Here is a tiny trained network, its code and every weight. The questions are about switching its units off for an input and a target symbol, where a switched-off unit gives its printed mean instead of its output.

import numpy as np


def w(rows, s, z=0):
    codes = np.array(rows[::2]) - 128.0
    scale = np.full(codes.shape[1], s)
    scale[-1] = z or s
    return codes * scale


def f(y):
    return y / 2 * (1 + np.tanh(0.7978845608 * (y + 0.044715 * y**3)))


def softmax(a):
    e = np.exp(a - a.max(-1, keepdims=True))
    return e / e.sum(-1, keepdims=True)


def log_softmax(a):
    a = a - a.max(-1, keepdims=True)
    return a - np.log(np.exp(a).sum(-1, keepdims=True))


def net(x, mask):
    ids = ['ΓΘΦΨβδεημξπσω'.index(c) for c in x.split()]
    T = len(ids)
    res = E[ids] + P[:T]
    q, k, v = (res @ M[0].T for M in (Q, K, V))
    z = softmax(np.where(np.tri(T) > 0, q @ k.T / 3**0.5, -1e9)) @ v
    res = res + np.where(mask[0], z, O[0][:, -1]) @ O[0][:, :-1]
    y = f(res @ A[0][:, :-1].T + A[0][:, -1])
    res = res + np.where(mask[1:13], y, B[0][:, -1]) @ B[0][:, :-1]
    return log_softmax(res[-1] @ U[:, :-1].T + U[:, -1])


Q, K, V, O, A, B = {}, {}, {}, {}, {}, {}
E = w([
[114,172,131],'Γ',
[151,122,155],'Θ',
[106,84,173],'Φ',
[100,160,61],'Ψ',
[84,215,79],'β',
[211,250,149],'δ',
[232,126,132],'ε',
[43,161,136],'η',
[178,21,142],'μ',
[149,65,65],'ξ',
[179,143,59],'π',
[158,139,192],'σ',
[75,166,155],'ω',
],0.024)
P = w([
[251,177,4],'0',
[116,229,89],'1',
[121,210,93],'2',
[134,192,94],'3',
[141,184,100],'4',
[138,182,96],'5',
[148,172,101],'6',
[143,177,109],'7',
[138,174,104],'8',
[133,165,112],'9',
[130,157,116],'10',
[146,156,116],'11',
[122,156,133],'12',
[105,164,124],'13',
],0.0029)
Q[0] = w([
[148,181,174],'H1',
[147,55,182],'H1',
[252,114,47],'H1',
],0.017)
K[0] = w([
[68,60,120],'H1',
[187,83,209],'H1',
[247,129,1],'H1',
],0.011)
V[0] = w([
[131,211,253],'H1',
[14,77,119],'H1',
[47,87,59],'H1',
],0.0033)
O[0] = w([
[139,77,203,2],'H1',
[82,96,125,27],'H1',
[57,255,112,134],'H1',
],0.0071,0.00097)
A[0] = w([
[110,136,82,1],'N1',
[188,93,114,160],'N2',
[85,179,41,3],'N3',
[191,147,251,92],'N4',
[86,115,95,195],'N5',
[125,224,131,169],'N6',
[224,136,70,190],'N7',
[63,92,166,107],'N8',
[91,116,130,180],'N9',
[123,185,193,52],'N10',
[165,216,187,126],'N11',
[74,81,101,125],'N12',
],0.016,0.0074)
B[0] = w([
[128,81,195,130],'N1',
[49,150,157,198],'N2',
[250,86,214,171],'N3',
[177,155,98,169],'N4',
[164,157,93,173],'N5',
[67,204,130,206],'N6',
[107,119,106,248],'N7',
[165,69,56,152],'N8',
[159,140,69,152],'N9',
[121,27,102,152],'N10',
[134,63,222,184],'N11',
[174,113,171,154],'N12',
],0.011,0.014)
U = w([
[144,191,1,236],'Γ',
[155,104,134,69],'Θ',
[230,48,82,216],'Φ',
[79,10,176,142],'Ψ',
[159,109,134,42],'β',
[79,101,59,160],'δ',
[161,102,136,89],'ε',
[226,152,101,28],'η',
[168,157,158,62],'μ',
[63,183,125,212],'ξ',
[156,104,133,34],'π',
[130,84,207,1],'σ',
[187,55,186,86],'ω',
],0.012,0.0038)

Each question gives the input, a string of symbols that net reads in full, and the target symbol t.
The units are the heads (3 rows each of Q, K, V and O) and the neurons (one row each of A and B). Each row of codes is followed by its name. A weight is (code - 128) times the scale printed after its matrix; where a second scale follows, it is the last column's (O, A, B and U).
mask holds one flag per unit, heads first, then neurons. A switched-off unit (its flag False) gives its mean, the last column of its rows in O or B, instead of its output. The means were averaged over made-up inputs and are rounded, as every weight is.
A unit's drop is (log p(t) with every unit on - log p(t) with that unit switched off) / (log p(t) with every unit on - log p(t) with every unit switched off).
The circuit of an input: a set's keep is (log p(t) with only the set's units on - log p(t) with every unit switched off) / (log p(t) with every unit on - log p(t) with every unit switched off). Starting from the 12 units with the biggest drops (on a tie, the unit counted first), units are removed one at a time, each time the one whose removal leaves the highest keep (on an exact tie, the one counted first), for as long as the keep stays at least 0.8.
units of the circuit, in order: the units of the circuit, biggest drop first
top k neurons: the k neurons with the biggest drops, biggest first
drop of u: that unit's drop, to one decimal
input ω ξ μ ξ ξ ω ω ξ Θ, target ξ: units of the circuit, in order	(N3 H1)
input ξ ω ε ε ξ Γ ε ξ ξ, target δ: units of the circuit, in order	(N3 N2)
input η Θ ε σ, target ω: units of the circuit, in order	(N11 H1 N6)
input β μ ε β Φ, target Φ: top 2 neurons	(N6 N8)
input Γ β δ η δ Φ ξ Ψ, target η: top neuron	(N3)
input ξ ξ μ Γ Ψ Θ, target ξ: units of the circuit, in order	(N3 N8)
input η ξ Γ Φ η β Ψ ω Γ ε β ε Φ, target Φ: units of the circuit, in order	(N8 N6 N2)
input ξ Ψ ξ δ ω ξ Γ μ, target Ψ: top 2 neurons	(N2 N5)
input Γ η μ, target Ψ: top 2 neurons	(N2 N6)
input ξ Ψ ξ β δ ξ, target Ψ: drop of N2	0.6
input σ ε β ω ξ Φ ξ, target δ: drop of H1	0.2
input ξ π ξ ξ Θ ε β ξ ω Φ β, target μ: drop of N6	0.4
